Each row is shifted at random along 6 fixed directions that mean nothing.
Known rows, with every step that occurs
F N D H: -14.6  -1.3  -6.4 -31.5  13.2  -4.7 -15.4  -2.8 -25.6 -15.7 -25.8  11.3  11.5  32.9   2.4 -26.5  18.6 -37.6  -9.8  14.8  26.7  -5.1  -6.8  18.4  18.2 -17.9 -11.5  35.8 -12.5  -3.1  30.4   6.8   8.1 -30.8 -17.7  29.2 -35.5 -18.4   3.6  11.9   6.9  29.3
H D A W P J: -47.9 -11.7 -16.9  17.0  -7.9  -4.2 -34.8  -8.6 -31.1  21.1 -13.7  -7.7 -47.6   1.6   4.6  34.9  40.0 -25.9  15.6  21.8 -25.4   0.9 -14.7 -10.5   6.0  15.2  20.9  28.3  10.9  27.8  56.6  -1.1 -19.5   9.8   9.7 -42.0 -38.1 -30.6 -25.3  45.5  -6.3 -11.2
J F N D:  -3.1  14.8 -17.7  -7.1   9.2  -6.8  -9.7  17.5 -21.7 -14.4 -14.5   4.0  -4.2   6.4  -5.7 -13.1  25.9 -35.5 -16.6  30.3  25.9 -22.2  -9.4  22.6  11.3  -3.0  -0.3  25.5 -11.7  -6.3  20.5  -4.5  -8.2  -9.1  -5.5  10.3 -17.5 -22.5  12.0  21.0   1.2  34.9
F P N H A D: -27.6   0.3 -30.5 -23.9  -6.1 -25.7 -18.3  23.1 -29.1  -7.4 -48.8  -8.0  -5.0  41.6  32.4   6.3  29.8 -41.6  -8.2  34.2   8.4   0.6   9.2  15.6  10.4  -9.2 -11.4  35.6  -8.7  27.2  42.1  12.7  -1.1 -16.3  -5.2 -13.7  13.3 -28.1   5.9  31.7 -15.0  -0.2
W H A D N: -33.3   7.8  -7.5  13.6  -4.3  13.1 -11.9  14.8 -32.4  -1.3  -3.1  -9.8 -31.0  26.0  13.7  28.1  15.2 -34.8   7.7   3.8   5.8   1.9  -3.6   6.9  -4.4   3.6   3.6  34.6  -7.4  32.7  21.6   7.2   8.3  22.5   7.7 -43.9 -22.0 -55.0   2.1  35.6 -18.4  -2.1
N H D A W: -22.4 -18.2 -13.1  -7.5  -2.5 -10.0 -23.1   4.4 -21.4  -2.1 -42.5   8.5  10.5  -3.0  10.2  10.4  15.7 -36.8   7.3  14.7  18.9   0.4  -9.7 -11.0  17.2 -25.1  -2.7  21.0  -9.2   6.9  50.1  -5.5 -29.4  -8.7 -21.8 -13.2 -21.2 -18.3  -2.7  25.4  -3.2   0.2
W F N D A H: -47.4  15.2  16.6  14.1  10.1 -23.2  11.5  -5.2 -28.4 -10.7  -9.7  13.1 -12.5  41.7  22.5  11.7  21.8 -40.9  -4.9  13.5   2.1  -6.6   7.9 -22.5   8.4 -23.1 -32.6  62.7 -23.2  20.2   9.7   1.6   7.3  -3.2 -18.0 -23.7 -49.5 -36.2  14.5  12.9 -16.2  37.0
H A W P N D F J: -27.7   0.7  -4.7  -0.3   1.6 -15.6 -19.4   3.7 -42.7  -9.9 -52.9 -18.7  21.5  17.7  54.2  22.0  23.3 -36.1  -9.5  24.9   6.9 -17.3  14.3   3.7  33.5 -21.0 -41.0  24.4 -16.5  11.9  24.8  24.7  -7.7 -36.6   1.0  -7.3  -9.1 -28.3  -0.7  16.3  -3.3   8.7
N D H W A: -39.6   2.7 -24.6  -7.1  12.8  24.0 -35.6 -12.5 -35.1   4.0 -13.1  15.1 -28.4 -17.4 -33.1  11.3  47.1 -42.7  17.0  16.2  14.8 -20.1 -38.6  -6.0   7.8   7.9  39.2  23.5   5.3  -0.2  80.8 -21.3 -36.7  12.4  -8.3 -20.7 -75.1 -21.2 -22.4  36.3  10.9  10.1
A D F P N H W:  -3.0 -14.5  13.1  -6.1  10.2 -29.0  -6.4   5.4 -16.6 -17.3 -60.4 -15.7  39.8  25.9  55.9   7.0  -3.9 -29.9 -13.6   9.8   6.9  12.1  20.7   5.8  38.7 -47.4 -48.5  19.8 -34.2  14.9 -14.6  15.8   9.2 -54.9 -17.5  -0.2   9.3 -23.2  16.9  -2.1 -10.6   5.3
H W F N D:  -3.5  25.5  15.5  -7.2  38.0  13.4 -15.0 -21.3 -17.7 -11.2 -20.7   4.9  42.2   8.9  26.3 -18.2  -4.4  -5.4 -38.4   9.0  11.8 -22.2   2.9  20.8  46.0  -7.2 -24.7  23.6 -30.8 -11.0 -32.3  20.2   7.7 -59.4   6.0  42.5 -35.4 -11.8 -10.8  -0.9  25.5  34.1
F N H W P A: -38.2   5.1 -26.2 -27.5  -6.2 -35.7 -16.8   9.1 -44.8 -13.0 -35.3  12.4 -13.8  67.3  33.8 -22.8  30.0 -34.7  -5.3  46.6  16.2  -2.0   4.4  22.7  10.6  -2.7  -5.7  42.7  -1.5  34.2  57.5  13.0   6.2  -2.8 -10.2  -5.6 -12.2 -30.2  11.3  37.5  -2.0   0.9
W F P N D A: -36.2  16.6  -7.1  13.3 -12.7 -12.7 -15.4   4.0 -23.0  14.9 -19.9 -18.6  -0.6  -8.4  22.8  44.4  64.1 -55.7   3.8  16.4  -1.8 -28.1  -5.0 -15.8   8.7 -12.7 -34.6  34.6 -15.7  16.8  35.0  -5.5 -21.8 -14.1  11.0 -60.7 -12.1 -37.4  12.1  15.0 -14.2   3.6
F P N D A: -34.2   1.6 -18.4  -9.4  -6.7 -19.5 -20.2   0.6 -26.2  13.0 -21.0   4.0 -43.7  28.9  -9.5  12.2  56.7 -50.3   7.9  21.2   4.8  -1.2  -7.3 -12.2  -6.9  -9.5  -6.0  53.9 -17.4  28.6  52.8 -16.0 -16.2   1.0 -16.7 -35.0 -35.9 -44.0  12.9  30.9  -9.6  16.6
P W F N D:  -8.5   6.4 -18.5   9.7 -16.3 -15.1 -22.2  16.4 -13.0   6.0 -14.5 -31.8   0.4 -14.4  14.4  38.7  48.6 -43.2  -0.6  27.7  22.1 -34.5 -14.6   8.8  -1.6 -14.6 -23.9  28.1  -2.5  10.3  23.4   0.4 -24.8  -8.1  23.6 -42.8   5.7 -31.5   5.8  37.1 -14.6   2.3
A D H W F P: -12.5 -14.7 -19.2  -9.0  10.9  26.9 -45.4  13.9 -27.1   4.5 -42.1 -22.1  22.2 -17.0  -0.6  40.3  31.0 -33.0  -5.4  22.0  13.5 -24.6 -21.9  20.2  16.7 -14.0  -2.1  10.3  -4.1   5.2  16.8  32.7 -16.7 -28.4  46.6 -28.8 -15.9 -34.8 -19.1  32.3  11.1   4.5
F P W A H D N: -45.7 -13.3 -22.2 -12.1   3.0  -7.6 -32.1  10.2 -46.2 -12.3 -40.7  -3.9 -39.0  53.3   6.7  12.6  26.5 -35.4   7.9  23.7   6.8   7.4  -2.5   8.7  -8.8 -12.8  -2.6  59.8  -8.2  42.6  52.8  16.9  -6.6   6.2  -0.6 -31.7 -34.7 -55.4   2.7  46.8 -11.8   7.3
A H W F P N:  -0.6 -38.0 -17.5  -4.1  14.0   2.5 -34.2   7.0 -38.2  -6.2 -61.7 -26.9  -9.3   5.8 -36.6  23.0  -4.3 -24.8   6.9  15.0  20.1  -3.6 -23.0  15.1   4.7 -17.6  -7.5  43.9 -31.9  26.0   8.6  27.3  -2.8 -18.6  22.2 -34.2 -31.7 -53.4  -1.8  35.5   6.7  30.3
A D H W P: -12.7  20.6  10.5  15.3   4.3  15.7 -13.1 -16.6  -1.8  17.3  20.3   1.0 -22.4   5.7  20.8  19.7   6.8  -8.5  -9.2   3.9 -22.9   7.2  -5.9   8.3  15.1   9.2  18.9   8.3  -6.0  32.9 -19.6   4.6  17.6  -3.3  29.1 -34.5 -21.4 -34.9  -6.9  17.7 -12.9  -5.8
D N H A:  -8.4   6.6 -12.7  -4.0 -15.5  10.2 -10.3  13.6 -19.6  -5.9 -30.0 -18.8  32.0 -33.0  26.8  16.6  15.8 -46.0  10.3  -7.8  22.5 -17.4  -6.3  14.7  30.2 -10.4 -15.0  -4.1 -12.7  13.8  39.8  -9.6 -19.6 -10.1 -10.7 -31.2  10.6 -22.2  10.8   9.0  -8.8 -16.2
A D N H W:   4.1   9.9   7.7  -4.8  17.0  20.7 -17.4 -16.3  -3.4  -4.3  -9.4  -2.0  21.9   8.6  31.3  -6.3  -1.1 -17.0 -12.0   0.8   6.5   2.0  -5.4  18.2  32.8  -6.0   4.1  -4.6  -9.3   9.7  -9.4   3.9   8.4 -34.5  -4.6  22.2  -9.6 -18.9 -10.8  10.4  -6.3  -2.2
F P A W H D N: -39.9   8.4  -2.2  -8.0  -6.2 -17.1 -20.8   7.2 -33.4 -16.3 -35.3  -3.9  22.4  52.9  66.9   3.9  17.4 -22.5 -21.0  21.5  -8.8   2.8  20.0  11.0  22.3 -19.1 -31.6  30.6  -9.4  29.6  12.7  31.2  15.0 -32.3   7.0 -19.0   6.6 -36.8   3.1  13.3 -15.4 -15.0
H A W F N D:  12.8   4.7 -21.0   8.9 -10.2  16.5 -30.9  27.4 -22.2  24.4 -24.0 -28.6 -14.3  -6.4  -9.2  51.6  20.5 -40.1  -4.4  25.3  35.0 -31.3 -13.7  21.3  -2.0  -4.7  -7.8  25.1 -29.5  38.4 -10.0  22.0 -28.8  16.8  54.6 -52.4  -3.0 -66.6   6.2  62.5  -5.9  22.3
H A W P N F:   6.7  29.0  -0.5  21.9  -7.4  16.7 -17.4 -12.5 -29.8  37.8  10.6  -0.6 -31.1  12.5  24.7  13.8  10.8 -21.1 -17.7  32.0 -20.5  -5.0  -8.1  19.3  16.4  29.5  21.7 -10.4 -15.5  44.1 -21.8  22.1   9.5   5.2  49.6 -31.8  -0.6 -54.0  -2.6  35.1 -23.5   9.0
F J N H D A W:  -3.6   0.9   9.2  -4.7  10.9 -34.5   4.8   8.0  -5.2 -16.6 -20.7   3.0  -9.5  36.7  15.8  -7.1 -17.1 -31.8  -6.6   7.6  22.8  10.8  14.3   5.5  11.6 -26.3 -22.2  53.5 -36.6  49.6 -13.6  -2.1  12.9   9.2 -23.8  -3.9 -17.4 -33.8  40.5  18.3 -12.8  32.8
P N D A W H: -51.9  15.6 -10.0   5.9 -17.5 -35.2 -11.0   0.8 -36.5  -8.1  -4.3  10.7 -28.0  60.8  48.5   0.7  52.9 -46.6   1.3  47.4  -7.4   4.6  -3.7 -16.3 -10.5  -5.2  -0.2  26.9  18.8  19.2  63.9  -2.8   5.1   7.0 -13.5 -25.5  -9.6 -29.6  -0.3  27.6 -39.7 -12.7
A H D F P J N: -34.0  -5.3  20.0  14.4  28.2 -21.1   6.7 -10.0 -16.5 -28.8 -32.4 -12.8  -2.1   4.8  22.5   1.3 -11.0 -18.9 -11.7 -11.4 -36.0  13.8  17.3   0.9  44.0 -16.8 -21.0  39.3 -30.2  20.9  -7.9  -8.0  15.9 -35.4 -31.1  -1.5 -38.7 -10.3   4.4  -9.1  -9.1  24.7
N D F P W:   5.5  -2.4  19.0   6.9  10.5   3.9 -20.4 -21.1  -5.3  23.3 -20.2   0.3  18.4 -33.8  -3.4  17.3  12.8 -26.1 -18.2  -5.4  -4.7  -7.8  -8.2 -16.3  35.7 -31.7 -16.4  24.1 -41.9   6.6 -21.3   3.6 -15.1 -41.9   6.7 -27.9 -42.2 -27.7   9.2  -7.4   8.8  22.7
W H D N:   9.8 -26.5  -2.1  -5.2   2.2  14.7 -22.7  13.4 -24.1  -1.3 -33.6 -25.4   5.7   1.6 -22.7  16.8 -24.2 -31.9  17.4 -19.2  44.3   2.9 -12.7  22.1   5.8 -20.3 -20.1  45.7 -38.8  23.7   3.1  15.6   7.6   3.3  11.3 -32.4 -25.1 -58.1  22.6  25.3  11.3  15.5
F P J N:  -5.0 -10.8  -9.4   3.8   0.9 -17.1 -11.6  -1.4  -4.0  -8.1 -26.3 -28.3   4.4 -26.6 -18.5   5.2   8.3 -18.7   0.1 -10.0 -12.6  -8.6 -11.5  10.8  23.9  -2.9 -11.6  32.6 -25.8  18.5   8.9 -12.3   2.1 -31.0  -9.5 -29.6 -13.8 -12.2   8.3  -3.0   5.2   9.3
P J N H A W:   7.5 -26.4 -21.4   0.9  -7.0 -24.7 -13.6  19.0 -24.5  -4.6 -41.0 -19.4 -21.4   1.5 -24.1   0.7 -15.4 -35.3  16.0  10.2  18.8   8.9 -16.7  11.4   9.5  -4.0  18.5  29.5 -29.7  45.6  33.5  -7.4 -10.5  25.0 -16.3 -30.2 -13.2 -32.9  18.1  37.1 -10.4   9.3
J N H D A W P:   7.1 -15.9   2.3 -22.7   9.8 -15.2 -16.1   8.6 -31.9 -13.9 -66.9   3.6  47.9  50.1  24.8 -25.7 -37.7 -28.2  -5.9   3.3  36.4  12.2  10.4  16.2  30.4 -35.8 -36.7  39.4 -59.2  33.5  10.1  28.8   5.1 -22.0 -11.7   0.0  -7.3 -44.2  38.4   5.5  12.2  11.8
A H W P N:  11.5  11.5  -9.5  -8.7   2.0  23.2 -34.8 -11.4 -21.7  15.0   1.3 -12.7 -12.1  33.8  24.5  -7.2  -3.1  -8.6 -20.8  38.5 -19.3   6.8 -18.1  48.7  16.1  29.3  31.4 -13.3   7.0  42.6 -14.0  45.4  36.7 -22.5  65.8  -9.1  17.7 -42.0 -16.2  30.6 -15.8  -9.1
W P A H D N: -41.7  -7.1 -29.5 -20.0  -7.4   7.7 -37.2  12.4 -50.0  -6.8 -36.2 -10.8   3.5  49.0  41.3   3.8  28.0 -33.5   1.1  30.9  -1.6  -1.1  -4.1  29.5  16.6   5.3   0.5  21.4  11.9  26.1  67.6  34.5   3.4 -16.9  17.6  -9.5   2.3 -38.7 -15.5  39.8  -8.0 -22.7
A W F N H D:  -3.1   3.4 -19.9  -5.0  -5.1  -6.5 -24.2  21.2 -20.0  -1.6 -27.3 -19.6   3.0  13.9  25.5  23.5  24.2 -39.7  -7.4  39.7  30.4 -23.7  -6.6  30.3   4.1  -7.2 -14.5  16.9   0.1  17.6   9.9  19.6  -9.6  -2.4  35.4 -11.7  11.6 -35.4   1.8  50.2 -13.3  14.5
P W A H: -57.0   2.9   9.8  40.3   0.7 -17.6   3.6 -32.7 -15.4  -8.0  10.0  16.8 -32.0 -20.2  -5.9  16.5  16.9  -9.4   6.2  -4.6 -41.1   3.9 -20.7 -46.3   8.0  -2.8  14.1  41.2   1.1   7.9  30.6 -26.4  -3.6  -5.5 -32.7 -54.9 -61.8  -7.6 -15.9  -5.5 -23.9   3.1

Rows
-24.7  -8.6 -15.3 -17.4  19.0 -10.1 -24.0   5.8 -33.1 -25.0 -55.2  -1.8   8.5   0.0  11.1 -10.0  29.3 -48.4  -5.9  17.4  12.9  -7.5  -3.3  13.6  27.4 -25.1  -9.4  24.7 -18.2   3.8  55.5 -12.1 -26.0 -24.8 -30.0   6.8 -30.7 -17.5  11.2  13.8  -0.4  14.4 : J N H D F P W
-25.8 -14.1   0.2  11.4  10.4   0.4 -22.6 -11.4 -40.0  31.5  -8.9  20.9 -56.3  35.0 -15.9  16.0  15.8 -36.5   8.6  24.1  -2.0  16.0 -17.4 -14.3   7.0  -1.2  31.6  44.1 -22.8  41.6  24.6   8.6  -2.5  28.3   6.2 -36.2 -72.1 -57.9   3.4  46.4  -1.6  20.8 : N H W P A D F
 11.9   5.5 -20.0 -18.8  20.2  48.7 -52.3  -8.6 -32.2  23.3  -1.9  -1.9 -24.1   8.4 -23.2 -15.6  13.0 -38.1 -16.4  34.7  -7.2  -4.4 -39.2  43.3  25.3  39.9  74.4 -16.7   0.6  35.4  24.9  28.6   1.2   3.9  46.4  20.1 -32.5 -34.8 -26.8  46.0  -3.8  12.3 : P J N D H A W
-41.4   4.4  12.0  19.4  12.0   2.9  -9.1   0.0 -40.9   3.3 -19.6  -2.6 -29.8  29.5  20.1  30.3  15.9 -37.3 -10.7   9.8 -21.9   8.4   7.6  -5.5  13.7  -6.7 -12.3  41.7 -24.9  30.8  -7.1  21.0  19.7  -7.3  12.3 -44.5 -39.5 -55.5   4.6  14.6 -18.6  21.0 : W H A D F P N
-29.8 -19.1  -2.4  17.8   8.9  -0.9 -32.0   3.6 -33.4  23.8 -21.8 -14.8 -41.8  11.6  -3.1  45.9  26.3 -29.4   4.6  22.5 -18.5   2.5 -11.0  -3.2  10.0  -2.1   8.6  39.7 -12.5  38.9   5.8  23.0  -4.4   2.8  30.1 -48.4 -45.8 -46.6 -10.5  43.0   3.7  12.1 : H W A D F P J
-52.6  28.7  25.8   0.4  44.1 -12.8  -0.7 -25.4 -55.5 -26.3 -13.9  32.2  -5.5  65.3  44.2 -54.2  -9.3  -5.8 -45.3  21.9 -48.1  18.9  16.4   8.7  44.0  16.8   9.9  33.4 -23.1  24.3  -8.0  31.5  46.6 -30.2 -16.1  45.0 -62.5 -13.8  -5.8 -13.9   2.0  34.1 : D H A W F P J N
 -9.4 -27.7  -5.0   8.7  12.1   5.4 -16.2   9.5 -24.8  -8.6 -40.2 -22.9  19.8 -20.8 -25.0  37.8  13.3 -59.7  20.1  -1.4  33.6 -29.2 -25.7  -2.8  16.5 -27.6 -26.4  42.7 -26.4   9.3  23.9   9.7 -11.1  -8.3   1.5 -37.8 -41.9 -34.1  17.7  13.3   3.3  34.3 : W A D F J N H
-27.0   2.5  10.6  12.1  25.8  25.8 -25.4 -31.8 -32.6   0.4 -12.0   2.4  11.7  -9.1   9.1  17.7  16.9 -32.3 -11.3  10.8  -2.3 -26.7 -14.4  -1.0  39.2   0.4  -1.4  19.4  -2.5   1.9   0.0  21.2   4.0 -29.7   9.7   7.5 -58.6 -23.9 -24.6  16.1  -3.3  32.4 : P A W H D N F J
-40.9  50.9 -22.0  -2.1   9.6   9.9 -13.3  15.6 -18.1 -24.8  -6.7 -21.0  50.5 -16.5  77.8  18.7  53.5 -43.6 -32.0  42.8 -10.3 -56.3  -0.5  33.6  40.6  21.8  -9.5 -15.1  34.3  -6.4  31.9  19.2  -0.4 -35.8  30.6   9.6  31.4  15.0 -20.8   8.6 -15.7 -11.2 : W F J N H A D
-20.4  37.3  15.9   8.3  20.6   2.6 -14.6 -16.5 -15.1  -0.7  10.5  -2.2  29.6  -1.9  41.4  -0.7  31.5 -34.7 -32.9  23.2 -11.1 -30.9  -6.7   4.9  33.5   1.0 -15.3  18.9  -6.7  11.6  -5.9  20.2   9.4 -34.1  18.6   4.6 -19.3 -11.2   5.5  -7.5  -4.8  15.0 : P W F J N D A
-34.1   8.2   9.7  37.5  12.3  -1.3   6.9  -0.9 -21.1 -27.4 -13.9 -16.8  -6.7 -41.2  -3.3  36.1   7.3 -29.4   4.2 -16.7  -4.3 -22.2  -6.4 -12.4  19.0 -10.9 -17.2  32.1 -24.3  19.6   1.4 -19.4  -9.5   5.0 -18.6 -45.6 -47.2 -25.6   8.2   1.7 -16.0  28.0 : D H A W F J N
-18.3  -4.9   8.3  11.5  20.1   9.4 -12.2 -10.2 -21.8 -10.0 -26.8  -6.9  24.9 -24.2  -0.6  11.9  13.7 -45.3  -8.9  12.0 -11.1 -21.4 -16.6  -2.2  46.6  -8.2  -1.5  11.5  -9.1  -2.2  13.9  12.6  -3.0 -36.5  -1.9  -8.2 -34.8  -9.4 -10.7  -3.5 -10.6  28.3 : P J F N D A H
-33.7  50.9  27.6  -4.3  49.6  20.0 -15.9 -44.5 -34.2  -2.4   0.6  49.0  22.8  54.5  35.4 -49.4  18.0 -10.2 -59.1  25.4 -32.1  -9.0   3.5  -3.7  43.2   9.2   1.1  23.0 -31.6   1.9 -21.2  28.3  21.0 -56.1   2.8  51.0 -66.9 -20.9 -10.4 -19.5  13.5  42.3 : J N D A W F P
-10.8 -24.1  -0.5   2.8   7.0 -16.6 -20.2  -7.4 -32.3   2.3 -46.4  -7.7 -14.7  16.4 -29.1  18.4  16.1 -40.8  11.0   5.5  22.3  -1.5 -15.3 -18.9   0.4 -32.5 -20.9  58.2 -43.6  16.4  17.5   2.5  -9.2  -9.6  -7.8 -32.7 -58.4 -52.0  14.6  21.4  -4.0  41.0 : A W F P N D H
-30.5  12.9 -17.9  -4.6  -6.7   6.6 -31.3  10.7 -28.8  15.2 -30.1 -22.0   9.5 -12.8  31.9  41.2  59.2 -66.1   0.8  30.6   4.5 -30.4 -10.0  14.3  18.6   0.8 -17.9  11.3   1.6  20.3  43.4  14.0 -18.1 -12.9  36.8 -44.6   6.3 -34.3   4.3  27.9 -14.5  -2.8 : W F P N H D A
 -2.4 -19.7 -27.2 -13.4 -18.1 -23.3 -17.5  47.7 -37.6  -2.3 -61.4 -40.0   7.6  -9.4  11.3  25.2  20.8 -71.3  14.8  21.7  24.0 -12.5  -2.5  30.2  21.8 -18.0 -16.6  17.5 -25.4  47.5  49.0   9.4 -18.2  13.9  11.5 -55.0  17.8 -39.2  37.2  32.7  -7.1  -1.1 : D F P J N H A
-11.1  -7.8   0.1  -0.7  -4.0   8.6 -26.5   3.7 -23.2  12.4 -43.4 -23.7  61.9  -4.0  31.3  36.3  25.1 -47.3  -6.0   4.6  10.9 -26.8  -7.6   0.3  36.1 -26.6 -42.1  22.2 -26.8  12.8   4.4  38.7  -2.7 -46.6  28.6 -38.9   1.1 -37.1   6.6   2.8  -1.7  -1.6 : W F P A D N H
-24.8 -17.9  32.0  16.7  32.2   4.8  -9.0  -9.0 -46.1  -7.3 -30.1  11.2 -12.0  42.9   5.8   5.5 -28.2 -22.1 -19.2  -1.7  -0.7  21.0   7.0  -6.3  21.9 -28.5 -18.8  59.5 -46.0  24.6 -35.1  39.2  26.9 -17.1  -5.4 -10.9 -67.2 -57.5   8.0   9.5  -2.7  41.8 : P W H A D F N
-22.4  24.9   6.1   2.1  26.6   5.7  -9.1 -13.3 -15.2 -20.8 -13.2  -7.1  20.7   7.5  47.8   3.7  21.6 -31.3 -17.7  19.7  -5.8 -23.3   3.6  20.7  40.4  -2.0 -12.4   4.9  -0.7   9.5   2.7   6.4  11.2 -33.8   5.1  12.5 -20.0  -9.8  -2.3   3.2  -4.9  13.0 : A D F J N H W P
-44.1  -0.3 -22.8 -25.7  20.6  26.0 -42.7  -6.1 -63.6   0.2 -41.5  11.8   7.1  25.5   3.5  -4.3  46.6 -53.2  -7.6  32.8  12.9 -25.9 -15.3  19.5  28.4   4.7   4.8  29.1  -1.0  -0.9  64.2  27.7  -9.5 -23.4  10.8  10.2 -54.0 -35.3 -17.4  32.2  14.7  22.6 : W H D N F P A
 -5.6  -0.9  -3.0 -32.6  27.4  -5.9 -27.0   0.1 -42.2  -3.6 -34.8  -4.2  23.3  41.4  -1.4 -34.0   6.7 -42.7 -18.6  26.9  12.9  -8.7 -12.1  30.9  30.7  -0.5  -2.8  41.1 -28.7  16.2  20.1  40.1  26.1 -27.1  20.6  26.9 -39.2 -24.9  14.8   7.7  22.7  35.9 : W F P J N D H
-33.7  -5.8 -18.3  -3.4  24.1  30.5 -31.4  19.6 -49.8 -19.9 -30.6 -15.9   3.7   4.9   1.7  22.4  25.7 -50.0  -7.9  26.8  11.7 -27.9 -17.8  28.3  17.9   3.9   4.4  21.8   5.3   6.1  34.6  34.6   3.5  -9.4  26.1  -6.6 -33.5 -34.1 -13.6  29.0   2.9  22.3 : W H A D F J N
